Below are the code and all the weights of a small trained network. Each question names an input and a class and asks about switching units off, where a switched-off unit gives its printed mean instead of its output.

import numpy as np


def w(rows, s, z=0):
    codes = np.array(rows[::2]) - 128.0
    scale = np.full(codes.shape[1], s)
    scale[-1] = z or s
    return codes * scale


def f(y):
    return y / 2 * (1 + np.tanh(0.7978845608 * (y + 0.044715 * y**3)))


def log_softmax(a):
    a = a - a.max(-1, keepdims=True)
    return a - np.log(np.exp(a).sum(-1, keepdims=True))


def net(x, mask):
    res = np.array(x, float).reshape(1, 4) / 4 @ E
    y = f(res @ A[0][:, :-1].T + A[0][:, -1])
    res = res + np.where(mask, y, B[0][:, -1]) @ B[0][:, :-1]
    return log_softmax(res[-1] @ U[:, :-1].T + U[:, -1])


A, B = {}, {}
E = w([
[214,106,147,23,133,33,181],'x0',
[121,121,108,166,24,98,98],'x1',
[225,212,102,121,90,192,72],'x2',
[106,114,186,166,50,103,5],'x3',
],0.011)
A[0] = w([
[190,184,185,89,138,111,103,208],'n1',
[137,126,126,227,192,187,116,117],'n2',
[96,166,23,163,175,213,186,232],'n3',
[12,84,214,132,168,122,163,220],'n4',
[168,131,94,133,118,101,124,89],'n5',
[106,106,113,112,180,141,185,134],'n6',
[180,139,130,199,61,166,27,141],'n7',
[171,89,105,75,95,88,156,232],'n8',
[177,142,118,199,75,194,147,251],'n9',
[58,121,117,170,137,86,2,249],'n10',
[106,56,187,127,120,94,125,139],'n11',
[110,225,72,133,44,139,184,251],'n12',
],0.0099,0.0033)
B[0] = w([
[165,173,144,42,114,116,117,189],'n1',
[171,128,172,115,202,142,110,187],'n2',
[170,170,88,110,193,224,157,226],'n3',
[107,58,203,180,109,175,144,222],'n4',
[110,161,170,93,193,132,97,143],'n5',
[179,20,71,121,149,135,95,187],'n6',
[218,139,120,213,75,100,72,253],'n7',
[157,49,125,84,132,23,68,206],'n8',
[139,254,71,126,166,92,58,204],'n9',
[141,169,188,229,105,118,192,240],'n10',
[60,116,151,102,71,112,167,179],'n11',
[42,159,56,93,135,86,87,197],'n12',
],0.0086,0.013)
U = w([
[120,73,172,155,201,176,148,66],'0',
[81,91,186,159,51,92,246,169],'1',
[163,173,117,154,106,45,90,66],'2',
[83,116,61,88,163,71,95,48],'3',
[160,42,162,41,141,2,140,255],'4',
[155,156,36,95,182,172,194,174],'5',
],0.0087,0.0017)

Each question gives the input, the list of numbers given to net, and the class t.
The units are the neurons (one row each of A and B). Each row of codes is followed by its name. A weight is (code - 128) times the scale printed after its matrix; where a second scale follows, it is the last column's (A, B and U).
mask holds one flag per neuron, in row order. A switched-off neuron (its flag False) gives its mean, the last column of its row in B, instead of its output. The means were averaged over made-up inputs and are rounded, as every weight is.
A unit's drop is (log p(t) with every unit on - log p(t) with that unit switched off) / (log p(t) with every unit on - log p(t) with every unit switched off).
The circuit of an input: a set's keep is (log p(t) with only the set's units on - log p(t) with every unit switched off) / (log p(t) with every unit on - log p(t) with every unit switched off). Starting from all 12 units, units are removed one at a time, each time the one whose removal leaves the highest keep (on an exact tie, the one counted first), for as long as the keep stays at least 0.8.
units of the circuit, in order: the units of the circuit, biggest drop first
top k neurons: the k neurons with the biggest drops, biggest first
drop when u is switched off: that unit's drop, to one decimal
input [-8,-3,-2,7], class 1: units of the circuit, in order -> n10
input [5,8,-3,5], class 1: units of the circuit, in order -> n10; n11
input [-5,5,2,-3], class 5: top 2 neurons -> n3; n8
input [7,-3,7,6], class 4: top 2 neurons -> n8; n10
input [5,-8,4,7], class 4: units of the circuit, in order -> n9; n1
input [-1,-2,-8,-3], class 0: top 4 neurons -> n6; n10; n4; n3
input [-6,-1,-7,2], class 1: top 2 neurons -> n10; n11
input [4,8,-1,2], class 4: top 4 neurons -> n8; n9; n3; n11
input [-6,7,-6,-7], class 5: top 2 neurons -> n3; n12
input [-1,-3,-3,-2], class 0: top 2 neurons -> n4; n9
input [-8,5,-7,6], class 1: drop when n3 is switched off -> 0.0
input [8,-8,5,-6], class 4: drop when n8 is switched off -> 0.5
input [1,-8,-5,-7], class 0: drop when n1 is switched off -> 0.1
input [7,-7,7,-6], class 4: top neuron -> n8
input [5,3,2,-7], class 4: drop when n8 is switched off -> 0.9
